Here is a tiny trained network, its code and every weight. The questions are about switching its units off for an input and a target symbol, where a switched-off unit gives its printed mean instead of its output.

import numpy as np


def w(rows, s, z=0):
    codes = np.array(rows[::2]) - 128.0
    scale = np.full(codes.shape[1], s)
    scale[-1] = z or s
    return codes * scale


def f(y):
    return y / 2 * (1 + np.tanh(0.7978845608 * (y + 0.044715 * y**3)))


def softmax(a):
    e = np.exp(a - a.max(-1, keepdims=True))
    return e / e.sum(-1, keepdims=True)


def log_softmax(a):
    a = a - a.max(-1, keepdims=True)
    return a - np.log(np.exp(a).sum(-1, keepdims=True))


def net(x, mask):
    ids = ['αδμπσψ'.index(c) for c in x.split()]
    T = len(ids)
    res = E[ids] + P[:T]
    u = 0
    for l in range(3):
        q, k, v = (res @ M[l].T for M in (Q, K, V))
        z = softmax(np.where(np.tri(T) > 0, q @ k.T / 3**0.5, -1e9)) @ v
        res = res + np.where(mask[u], z, O[l][:, -1]) @ O[l][:, :-1]
        u += 1
        y = f(res @ A[l][:, :-1].T + A[l][:, -1])
        res = res + np.where(mask[u : u + 4], y, B[l][:, -1]) @ B[l][:, :-1]
        u += 4
    return log_softmax(res[-1] @ U[:, :-1].T + U[:, -1])


Q, K, V, O, A, B = {}, {}, {}, {}, {}, {}
E = w([
[161,249,174,102,105],'α',
[138,129,104,106,76],'δ',
[166,69,114,64,134],'μ',
[151,201,175,57,157],'π',
[158,148,39,51,165],'σ',
[213,81,132,118,226],'ψ',
],0.02)
P = w([
[117,77,137,118,2],'0',
[86,108,141,136,34],'1',
[86,129,141,117,75],'2',
[95,152,148,109,103],'3',
[99,133,119,95,123],'4',
[111,163,132,93,148],'5',
[113,150,125,75,160],'6',
],0.0097)
Q[0] = w([
[59,132,108,247,169],'0.h1',
[82,83,182,254,178],'0.h1',
[77,157,57,49,159],'0.h1',
],0.015)
K[0] = w([
[154,123,205,39,3],'0.h1',
[92,87,219,82,38],'0.h1',
[145,129,90,69,150],'0.h1',
],0.015)
V[0] = w([
[168,173,71,194,188],'0.h1',
[166,181,12,148,122],'0.h1',
[63,141,156,85,122],'0.h1',
],0.011)
O[0] = w([
[46,178,254,89,92,117],'0.h1',
[166,169,174,65,71,253],'0.h1',
[192,129,34,88,157,108],'0.h1',
],0.0081,0.0049)
A[0] = w([
[164,168,164,110,58,185],'0.n1',
[94,127,142,196,79,158],'0.n2',
[155,56,179,136,6,122],'0.n3',
[111,166,64,160,54,255],'0.n4',
],0.011,0.00083)
B[0] = w([
[79,44,141,174,62,249],'0.n1',
[2,242,86,158,149,127],'0.n2',
[195,67,9,146,175,165],'0.n3',
[118,219,78,107,32,157],'0.n4',
],0.0073,0.012)
Q[1] = w([
[78,80,55,126,79],'1.h1',
[192,8,152,157,221],'1.h1',
[158,77,192,82,126],'1.h1',
],0.017)
K[1] = w([
[174,112,29,100,85],'1.h1',
[145,38,145,255,227],'1.h1',
[170,6,158,82,128],'1.h1',
],0.015)
V[1] = w([
[184,133,146,166,100],'1.h1',
[3,68,65,117,131],'1.h1',
[87,60,31,209,125],'1.h1',
],0.0077)
O[1] = w([
[128,55,120,110,158,212],'1.h1',
[148,253,164,177,109,40],'1.h1',
[96,212,209,46,187,1],'1.h1',
],0.0051,0.0017)
A[1] = w([
[166,139,200,94,216,3],'1.n1',
[68,77,229,131,51,1],'1.n2',
[118,124,49,84,117,82],'1.n3',
[1,201,199,46,159,104],'1.n4',
],0.0074,0.0028)
B[1] = w([
[79,251,143,176,104,150],'1.n1',
[153,206,111,137,183,253],'1.n2',
[72,194,144,135,73,220],'1.n3',
[142,68,134,172,129,192],'1.n4',
],0.011,0.0051)
Q[2] = w([
[168,136,135,141,145],'2.h1',
[152,163,165,1,47],'2.h1',
[72,95,171,173,129],'2.h1',
],0.015)
K[2] = w([
[78,142,147,134,140],'2.h1',
[91,147,114,4,190],'2.h1',
[171,99,153,162,120],'2.h1',
],0.015)
V[2] = w([
[167,102,106,110,95],'2.h1',
[143,126,141,216,128],'2.h1',
[253,184,100,145,127],'2.h1',
],0.0052)
O[2] = w([
[154,3,116,84,102,224],'2.h1',
[22,255,149,164,205,4],'2.h1',
[101,50,70,98,66,233],'2.h1',
],0.003,0.0033)
A[2] = w([
[248,82,189,157,193,177],'2.n1',
[162,91,233,81,2,2],'2.n2',
[66,9,167,85,166,73],'2.n3',
[224,100,223,203,27,66],'2.n4',
],0.0088,0.0018)
B[2] = w([
[19,138,111,162,18,154],'2.n1',
[70,251,97,170,196,248],'2.n2',
[223,173,195,254,139,148],'2.n3',
[80,56,69,45,146,196],'2.n4',
],0.01,0.012)
U = w([
[120,141,62,163,102,253],'α',
[147,225,199,51,74,82],'δ',
[128,141,183,2,149,211],'μ',
[197,161,88,124,208,180],'π',
[94,198,58,168,227,5],'σ',
[74,125,167,168,109,144],'ψ',
],0.0081,0.0038)

Each question gives the input, a string of symbols that net reads in full, and the target symbol t.
The units are the heads (3 rows each of Q, K, V and O) and the neurons (one row each of A and B). Each row of codes is followed by its name. A weight is (code - 128) times the scale printed after its matrix; where a second scale follows, it is the last column's (O, A, B and U).
mask holds one flag per unit, layer by layer, with each layer's heads first. A switched-off unit (its flag False) gives its mean, the last column of its rows in O or B, instead of its output. The means were averaged over made-up inputs and are rounded, as every weight is.
A unit's drop is (log p(t) with every unit on - log p(t) with that unit switched off) / (log p(t) with every unit on - log p(t) with every unit switched off).
The circuit of an input: a set's keep is (log p(t) with only the set's units on - log p(t) with every unit switched off) / (log p(t) with every unit on - log p(t) with every unit switched off). Starting from the 12 units with the biggest drops (on a tie, the unit counted first), units are removed one at a time, each time the one whose removal leaves the highest keep (on an exact tie, the one counted first), for as long as the keep stays at least 0.8.
circuit, biggest first: the units of the circuit, biggest drop first
most important unit: the unit with the biggest drop
k most important neurons: the k neurons with the biggest drops, biggest first
k most important neurons of layer l: the k neurons of layer l with the biggest drops, biggest first
drop when u is switched off: that unit's drop, to one decimal
input π ψ σ π μ, target π: circuit, biggest first	[2.n3, 0.n4, 1.h1]
input μ μ α α μ σ μ, target δ: most important unit	1.h1
input π μ ψ α ψ, target ψ: 2 most important neurons of layer 2	[2.n2, 2.n1]
input σ δ μ δ, target σ: circuit, biggest first	[2.n2, 0.h1]
input σ δ α α δ, target σ: 2 most important neurons	[2.n2, 1.n2]
input σ δ δ α, target σ: circuit, biggest first	[2.n2, 0.n1]
input π μ δ α π, target π: 2 most important neurons of layer 2	[2.n1, 2.n4]
input δ π π μ δ, target δ: 3 most important neurons	[2.n4, 0.n4, 1.n3]
input μ π μ π, target π: circuit, biggest first	[0.h1, 2.n2]
input α α σ α μ ψ μ, target ψ: circuit, biggest first	[0.h1, 2.n3]
input δ π ψ α π δ, target ψ: circuit, biggest first	[1.n4, 0.h1, 1.h1]
input α μ δ, target δ: 2 most important neurons of layer 0	[0.n4, 0.n1]
input π α μ α ψ α, target ψ: 3 most important neurons of layer 0	[0.n1, 0.n4, 0.n2]
input σ σ δ ψ μ π μ, target ψ: 3 most important neurons	[2.n1, 1.n3, 2.n3]
input π α μ α, target α: most important neuron of layer 1	[1.n2]
input μ ψ ψ π, target ψ: 4 most important neurons	[2.n2, 1.n4, 0.n4, 1.n3]
input α ψ μ α, target ψ: 2 most important neurons	[2.n2, 1.n4]
input δ ψ δ, target ψ: 2 most important neurons of layer 1	[1.n4, 1.n2]
input π μ μ, target μ: 2 most important neurons	[2.n2, 0.n1]
input δ δ μ, target π: most important unit	0.n4
input π σ α α α ψ, target ψ: 2 most important neurons of layer 2	[2.n1, 2.n2]
input σ δ σ δ α, target σ: 3 most important neurons of layer 2	[2.n2, 2.n4, 2.n1]
input δ σ δ μ, target σ: 3 most important neurons of layer 1	[1.n2, 1.n3, 1.n4]
input μ α μ, target μ: 3 most important neurons of layer 2	[2.n2, 2.n3, 2.n1]
input μ α ψ μ π π, target ψ: 2 most important neurons of layer 2	[2.n2, 2.n1]
input α σ σ, target δ: 2 most important neurons of layer 1	[1.n3, 1.n4]
input δ π σ μ, target σ: drop when 0.n4 is switched off	0.1
